Below is a small trained network, with its code and all its weights. Each question gives an input and a target symbol and asks what happens when units are switched off, that is, made to give their printed mean instead of their output.

import numpy as np


def w(rows, s, z=0):
    codes = np.array(rows[::2]) - 128.0
    scale = np.full(codes.shape[1], s)
    scale[-1] = z or s
    return codes * scale


def f(y):
    return np.maximum(y, 0)


def softmax(a):
    e = np.exp(a - a.max(-1, keepdims=True))
    return e / e.sum(-1, keepdims=True)


def log_softmax(a):
    a = a - a.max(-1, keepdims=True)
    return a - np.log(np.exp(a).sum(-1, keepdims=True))


def net(x, mask):
    ids = ['αβδεζλμξπτ'.index(c) for c in x.split()]
    T = len(ids)
    res = E[ids] + P[:T]
    q, k, v = (res @ M[0].T for M in (Q, K, V))
    z = softmax(np.where(np.tri(T) > 0, q @ k.T / 2**0.5, -1e9)) @ v
    res = res + np.where(mask[0], z, O[0][:, -1]) @ O[0][:, :-1]
    y = f(res @ A[0][:, :-1].T + A[0][:, -1])
    res = res + np.where(mask[1:17], y, B[0][:, -1]) @ B[0][:, :-1]
    return log_softmax(res[-1] @ U[:, :-1].T + U[:, -1])


Q, K, V, O, A, B = {}, {}, {}, {}, {}, {}
E = w([
[181,38,177,97],'α',
[210,156,82,86],'β',
[41,204,53,108],'δ',
[83,118,142,99],'ε',
[4,131,131,110],'ζ',
[127,125,129,98],'λ',
[135,163,96,111],'μ',
[69,57,174,115],'ξ',
[232,93,124,99],'π',
[159,228,31,90],'τ',
],0.014)
P = w([
[189,116,121,133],'0',
[30,208,167,4],'1',
[74,169,197,2],'2',
[162,131,170,77],'3',
[94,136,170,55],'4',
[144,110,197,46],'5',
],0.008)
Q[0] = w([
[147,99,174,68],'h1',
[138,104,111,254],'h1',
],0.0086)
K[0] = w([
[131,176,131,210],'h1',
[70,185,184,2],'h1',
],0.01)
V[0] = w([
[182,165,37,94],'h1',
[250,83,210,157],'h1',
],0.013)
O[0] = w([
[46,75,59,146,253],'h1',
[91,148,144,248,147],'h1',
],0.012,0.0081)
A[0] = w([
[117,83,60,157,64],'n1',
[157,192,76,153,156],'n2',
[215,44,80,128,161],'n3',
[123,88,81,92,88],'n4',
[87,159,121,237,176],'n5',
[181,62,69,246,124],'n6',
[198,124,68,18,85],'n7',
[202,33,108,173,59],'n8',
[66,140,49,95,102],'n9',
[183,206,135,153,146],'n10',
[111,33,141,34,255],'n11',
[148,37,84,63,93],'n12',
[136,225,151,254,78],'n13',
[82,162,221,150,219],'n14',
[86,136,132,82,165],'n15',
[113,214,176,125,155],'n16',
],0.009,0.0068)
B[0] = w([
[122,78,188,176,162],'n1',
[173,91,110,125,149],'n2',
[83,154,98,97,155],'n3',
[159,148,185,198,172],'n4',
[74,31,149,31,187],'n5',
[102,164,120,55,161],'n6',
[74,146,222,149,191],'n7',
[95,147,130,134,135],'n8',
[180,116,164,149,211],'n9',
[125,65,138,246,140],'n10',
[146,199,80,131,250],'n11',
[89,160,186,207,191],'n12',
[83,113,235,104,164],'n13',
[255,153,62,119,170],'n14',
[157,103,98,148,185],'n15',
[237,52,171,124,147],'n16',
],0.0065,0.016)
U = w([
[178,97,193,154,92],'α',
[115,81,54,136,110],'β',
[97,204,185,156,15],'δ',
[183,146,101,86,187],'ε',
[155,180,186,113,67],'ζ',
[167,129,72,77,205],'λ',
[121,167,42,100,254],'μ',
[237,127,159,174,189],'ξ',
[111,92,147,113,58],'π',
[82,166,127,255,138],'τ',
],0.0096,0.0043)

Each question gives the input, a string of symbols that net reads in full, and the target symbol t.
The units are the heads (2 rows each of Q, K, V and O) and the neurons (one row each of A and B). Each row of codes is followed by its name. A weight is (code - 128) times the scale printed after its matrix; where a second scale follows, it is the last column's (O, A, B and U).
mask holds one flag per unit, heads first, then neurons. A switched-off unit (its flag False) gives its mean, the last column of its rows in O or B, instead of its output. The means were averaged over made-up inputs and are rounded, as every weight is.
A unit's drop is (log p(t) with every unit on - log p(t) with that unit switched off) / (log p(t) with every unit on - log p(t) with every unit switched off).
The circuit of an input: a set's keep is (log p(t) with only the set's units on - log p(t) with every unit switched off) / (log p(t) with every unit on - log p(t) with every unit switched off). Starting from the 12 units with the biggest drops (on a tie, the unit counted first), units are removed one at a time, each time the one whose removal leaves the highest keep (on an exact tie, the one counted first), for as long as the keep stays at least 0.8.
units of the circuit, in order: the units of the circuit, biggest drop first
k most important neurons: the k neurons with the biggest drops, biggest first
drop of u: that unit's drop, to one decimal
input ζ β μ, target ζ: units of the circuit, in order : [h1; n7]
input α ξ π, target α: 2 most important neurons : [n13; n5]
input δ λ ε, target δ: 2 most important neurons : [n7; n12]
input α β ζ, target α: units of the circuit, in order : [h1; n16; n14; n5]
input τ ε δ, target τ: 3 most important neurons : [n12; n4; n5]
input α δ ξ ξ α μ, target ξ: units of the circuit, in order : [h1; n14]
input π τ ζ π, target π: 3 most important neurons : [n5; n11; n13]
input π π ε, target π: most important neuron : [n5]
input α ξ α ε, target α: units of the circuit, in order : [h1; n5; n11; n16]
input π α λ ε π τ, target π: 3 most important neurons : [n5; n13; n11]
input α τ μ, target α: 2 most important neurons : [n13; n5]
input δ τ π, target δ: 2 most important neurons : [n7; n12]
input τ δ τ ξ τ, target τ: 2 most important neurons : [n7; n12]
input ξ μ μ, target ξ: most important neuron : [n16]
input τ α ε, target τ: 3 most important neurons : [n12; n4; n5]
input δ μ ξ, target δ: 3 most important neurons : [n12; n7; n11]
input ξ ζ ε τ, target ξ: 3 most important neurons : [n10; n5; n16]
input τ τ β, target τ: drop of n4 : 0.1
input β δ β β τ ζ, target β: drop of n12 : 0.2
input ζ β π, target ζ: drop of n7 : 0.5
input ξ ζ π ε β, target ξ: units of the circuit, in order : [h1]
